Below are the code and all the weights of a small trained network. Each question names an input and a target symbol and asks about switching units off, where a switched-off unit gives its printed mean instead of its output.

import numpy as np


def w(rows, s, z=0):
    codes = np.array(rows[::2]) - 128.0
    scale = np.full(codes.shape[1], s)
    scale[-1] = z or s
    return codes * scale


def norm(h):
    return h / np.sqrt((h * h).mean(-1, keepdims=True) + 1e-5)


def f(y):
    return np.maximum(y, 0)


def softmax(a):
    e = np.exp(a - a.max(-1, keepdims=True))
    return e / e.sum(-1, keepdims=True)


def log_softmax(a):
    a = a - a.max(-1, keepdims=True)
    return a - np.log(np.exp(a).sum(-1, keepdims=True))


def net(x, mask):
    ids = ['ΘΛΦΨΩαβγεζημπστ'.index(c) for c in x.split()]
    T = len(ids)
    res = E[ids] + P[:T]
    r = norm(res)
    for j in range(3):
        rows = slice(2 * j, 2 * j + 2)
        q, k, v = (r @ M[0][rows].T for M in (Q, K, V))
        z = softmax(np.where(np.tri(T) > 0, q @ k.T / 2**0.5, -1e9)) @ v
        o = O[0][rows]
        res = res + np.where(mask[j], z, o[:, -1]) @ o[:, :-1]
    y = f(norm(res) @ A[0][:, :-1].T + A[0][:, -1])
    res = res + np.where(mask[3:7], y, B[0][:, -1]) @ B[0][:, :-1]
    return log_softmax(norm(res)[-1] @ U[:, :-1].T + U[:, -1])


Q, K, V, O, A, B = {}, {}, {}, {}, {}, {}
E = w([
[155,62,48],'Θ',
[178,155,156],'Λ',
[5,214,102],'Φ',
[98,160,205],'Ψ',
[146,87,74],'Ω',
[153,93,75],'α',
[147,86,71],'β',
[150,87,75],'γ',
[85,142,134],'ε',
[152,53,56],'ζ',
[106,122,192],'η',
[177,136,131],'μ',
[123,55,155],'π',
[103,87,147],'σ',
[147,89,72],'τ',
],0.018)
P = w([
[137,109,89],'0',
[3,85,185],'1',
[29,105,172],'2',
[52,112,154],'3',
[38,80,152],'4',
[35,87,156],'5',
[42,88,146],'6',
],0.0045)
Q[0] = w([
[134,84,195],'h1',
[42,61,133],'h1',
[175,168,222],'h2',
[247,231,117],'h2',
[193,132,89],'h3',
[254,99,55],'h3',
],0.0094)
K[0] = w([
[145,112,213],'h1',
[61,113,127],'h1',
[183,107,144],'h2',
[190,168,114],'h2',
[248,158,61],'h3',
[206,127,91],'h3',
],0.014)
V[0] = w([
[208,135,18],'h1',
[49,81,237],'h1',
[14,2,203],'h2',
[192,100,36],'h2',
[55,91,195],'h3',
[251,160,145],'h3',
],0.0059)
O[0] = w([
[105,64,172,119],'h1',
[160,147,60,165],'h1',
[190,59,138,252],'h2',
[161,171,177,126],'h2',
[203,98,103,144],'h3',
[44,86,255,79],'h3',
],0.0072,0.0043)
A[0] = w([
[91,123,78,136],'n1',
[154,129,63,6],'n2',
[176,126,59,130],'n3',
[155,248,136,40],'n4',
],0.013,0.0016)
B[0] = w([
[72,52,105,195],'n1',
[169,187,200,208],'n2',
[92,179,143,253],'n3',
[98,1,54,181],'n4',
],0.0093,0.006)
U = w([
[127,103,105,71],'Θ',
[112,87,146,75],'Λ',
[22,169,66,155],'Φ',
[119,130,81,77],'Ψ',
[122,90,135,82],'Ω',
[102,99,170,109],'α',
[124,96,131,73],'β',
[136,70,151,119],'γ',
[120,202,78,221],'ε',
[145,100,122,85],'ζ',
[193,175,126,255],'η',
[58,134,220,203],'μ',
[231,85,117,66],'π',
[252,124,83,68],'σ',
[119,111,142,119],'τ',
],0.018,0.008)

Each question gives the input, a string of symbols that net reads in full, and the target symbol t.
The units are the heads (2 rows each of Q, K, V and O) and the neurons (one row each of A and B). Each row of codes is followed by its name. A weight is (code - 128) times the scale printed after its matrix; where a second scale follows, it is the last column's (O, A, B and U).
mask holds one flag per unit, heads first, then neurons. A switched-off unit (its flag False) gives its mean, the last column of its rows in O or B, instead of its output. The means were averaged over made-up inputs and are rounded, as every weight is.
A unit's drop is (log p(t) with every unit on - log p(t) with that unit switched off) / (log p(t) with every unit on - log p(t) with every unit switched off).
The circuit of an input: a set's keep is (log p(t) with only the set's units on - log p(t) with every unit switched off) / (log p(t) with every unit on - log p(t) with every unit switched off). Starting from all 7 units, units are removed one at a time, each time the one whose removal leaves the highest keep (on an exact tie, the one counted first), for as long as the keep stays at least 0.8.
units of the circuit, in order: the units of the circuit, biggest drop first
most important unit: the unit with the biggest drop
heads that matter: for each layer, one digit per head in row order, 1 if its drop is at least 0.15 and else 0, layers parted by /
drop when u is switched off: that unit's drop, to one decimal
input σ ε τ σ σ γ α, target σ: heads that matter : 110
input ε σ ζ Ψ ε σ, target σ: heads that matter : 111
input Λ Λ Ψ ε γ π, target π: most important unit : h3
input α μ Λ, target μ: heads that matter : 001
input η Φ τ Φ μ Φ ε, target ε: heads that matter : 101
input Φ Φ α, target Φ: heads that matter : 010
input Φ Φ Ω Φ β, target Φ: heads that matter : 010
input Φ Φ γ, target Φ: heads that matter : 010
input Φ α γ, target Φ: heads that matter : 011
input η ε Ψ, target η: units of the circuit, in order : (h3 h1)
input σ α γ, target σ: heads that matter : 011
input β ζ η, target η: units of the circuit, in order : (h3 h1)
input η γ Ω Φ Φ Φ β, target Φ: heads that matter : 010
input η σ Ω Λ ε, target ε: heads that matter : 001
input Φ γ Ω, target Φ: most important unit : n3
input η Ω Θ β γ π, target π: heads that matter : 101
input μ β Θ σ, target σ: heads that matter : 011
input η η Ω ζ τ η, target η: drop when h3 is switched off : 0.2
input τ Ω Θ Λ Ψ μ, target μ: drop when h1 is switched off : 0.1
input Ψ Θ Λ Θ Λ α μ, target μ: units of the circuit, in order : (h3)
